Below are the code and all the weights of a small trained network. Each question names an input and a class and asks about switching units off, where a switched-off unit gives its printed mean instead of its output.

import numpy as np


def w(rows, s, z=0):
    codes = np.array(rows[::2]) - 128.0
    scale = np.full(codes.shape[1], s)
    scale[-1] = z or s
    return codes * scale


def f(y):
    return y / 2 * (1 + np.tanh(0.7978845608 * (y + 0.044715 * y**3)))


def log_softmax(a):
    a = a - a.max(-1, keepdims=True)
    return a - np.log(np.exp(a).sum(-1, keepdims=True))


def net(x, mask):
    res = np.array(x, float).reshape(1, 8) / 4 @ E
    y = f(res @ A[0][:, :-1].T + A[0][:, -1])
    res = res + np.where(mask, y, B[0][:, -1]) @ B[0][:, :-1]
    return log_softmax(res[-1] @ U[:, :-1].T + U[:, -1])


A, B = {}, {}
E = w([
[255,115,89,181],'x0',
[83,60,98,229],'x1',
[129,183,97,103],'x2',
[124,87,215,180],'x3',
[170,121,171,167],'x4',
[78,122,142,207],'x5',
[164,146,233,119],'x6',
[137,50,108,7],'x7',
],0.0086)
A[0] = w([
[206,199,116,174,227],'neuron 1',
[110,135,130,88,174],'neuron 2',
[185,157,152,216,206],'neuron 3',
[183,131,166,178,156],'neuron 4',
[108,127,91,22,168],'neuron 5',
[112,204,146,70,165],'neuron 6',
[140,99,27,179,95],'neuron 7',
[101,100,221,107,180],'neuron 8',
[67,11,222,120,133],'neuron 9',
[180,91,85,102,124],'neuron 10',
[97,150,70,134,222],'neuron 11',
[64,97,34,163,201],'neuron 12',
[101,100,29,102,174],'neuron 13',
[179,171,109,85,166],'neuron 14',
[120,125,189,154,210],'neuron 15',
[91,102,19,146,103],'neuron 16',
[102,142,218,163,252],'neuron 17',
[107,189,103,181,150],'neuron 18',
[184,61,75,84,161],'neuron 19',
[154,217,113,111,200],'neuron 20',
[187,174,136,130,91],'neuron 21',
[92,63,153,123,154],'neuron 22',
],0.011,0.0045)
B[0] = w([
[85,86,204,147,228],'neuron 1',
[163,223,136,96,171],'neuron 2',
[25,59,175,197,242],'neuron 3',
[91,65,156,172,197],'neuron 4',
[147,196,142,138,243],'neuron 5',
[52,192,192,47,217],'neuron 6',
[137,171,94,159,202],'neuron 7',
[52,41,107,2,216],'neuron 8',
[129,37,6,39,244],'neuron 9',
[214,87,168,139,170],'neuron 10',
[134,200,137,233,200],'neuron 11',
[83,235,36,161,246],'neuron 12',
[169,192,111,194,223],'neuron 13',
[156,170,215,80,192],'neuron 14',
[29,18,76,116,205],'neuron 15',
[183,155,59,171,211],'neuron 16',
[27,31,133,69,254],'neuron 17',
[88,118,157,153,195],'neuron 18',
[244,94,158,160,200],'neuron 19',
[97,137,189,102,208],'neuron 20',
[134,100,117,143,163],'neuron 21',
[154,97,17,68,181],'neuron 22',
],0.0065,0.0092)
U = w([
[173,204,63,171,132],'0',
[244,138,178,114,111],'1',
[138,217,223,66,66],'2',
[95,121,202,165,67],'3',
[75,170,185,136,253],'4',
[145,99,90,42,121],'5',
],0.011,0.0046)

Each question gives the input, the list of numbers given to net, and the class t.
The units are the neurons (one row each of A and B). Each row of codes is followed by its name. A weight is (code - 128) times the scale printed after its matrix; where a second scale follows, it is the last column's (A, B and U).
mask holds one flag per neuron, in row order. A switched-off neuron (its flag False) gives its mean, the last column of its row in B, instead of its output. The means were averaged over made-up inputs and are rounded, as every weight is.
A unit's drop is (log p(t) with every unit on - log p(t) with that unit switched off) / (log p(t) with every unit on - log p(t) with every unit switched off).
The circuit of an input: a set's keep is (log p(t) with only the set's units on - log p(t) with every unit switched off) / (log p(t) with every unit on - log p(t) with every unit switched off). Starting from the 12 units with the biggest drops (on a tie, the unit counted first), units are removed one at a time, each time the one whose removal leaves the highest keep (on an exact tie, the one counted first), for as long as the keep stays at least 0.8.
circuit, biggest first: the units of the circuit, biggest drop first
top k neurons: the k neurons with the biggest drops, biggest first
drop when u is switched off: that unit's drop, to one decimal
input [6,6,-5,-6,8,6,-1,-5], class 3: circuit, biggest first : (neuron 3)
input [-6,-4,6,2,4,2,4,-8], class 3: circuit, biggest first : (neuron 12; neuron 3; neuron 15)
input [5,6,-2,-5,7,-4,7,1], class 3: circuit, biggest first : (neuron 3; neuron 4)
input [-8,1,-7,-2,-3,-6,0,-7], class 5: circuit, biggest first : (neuron 3; neuron 1; neuron 13)
input [8,-3,8,-6,-2,4,4,6], class 1: circuit, biggest first : (neuron 19; neuron 10)
input [2,4,8,2,8,-6,-5,7], class 1: top 2 neurons : (neuron 19; neuron 10)
input [-8,-7,-8,-3,0,-5,-7,8], class 2: top 2 neurons : (neuron 5; neuron 6)
input [3,-6,-5,-2,-4,-8,0,1], class 2: top 2 neurons : (neuron 6; neuron 14)
input [3,-2,1,-7,8,3,2,-3], class 3: drop when neuron 3 is switched off : 0.1
input [-2,1,-8,-5,2,0,0,-1], class 0: drop when neuron 17 is switched off : 0.3
input [-4,3,8,1,4,-8,1,-4], class 2: drop when neuron 4 is switched off : 0.2
input [-8,6,8,-8,2,-3,4,2], class 2: drop when neuron 6 is switched off : 0.2
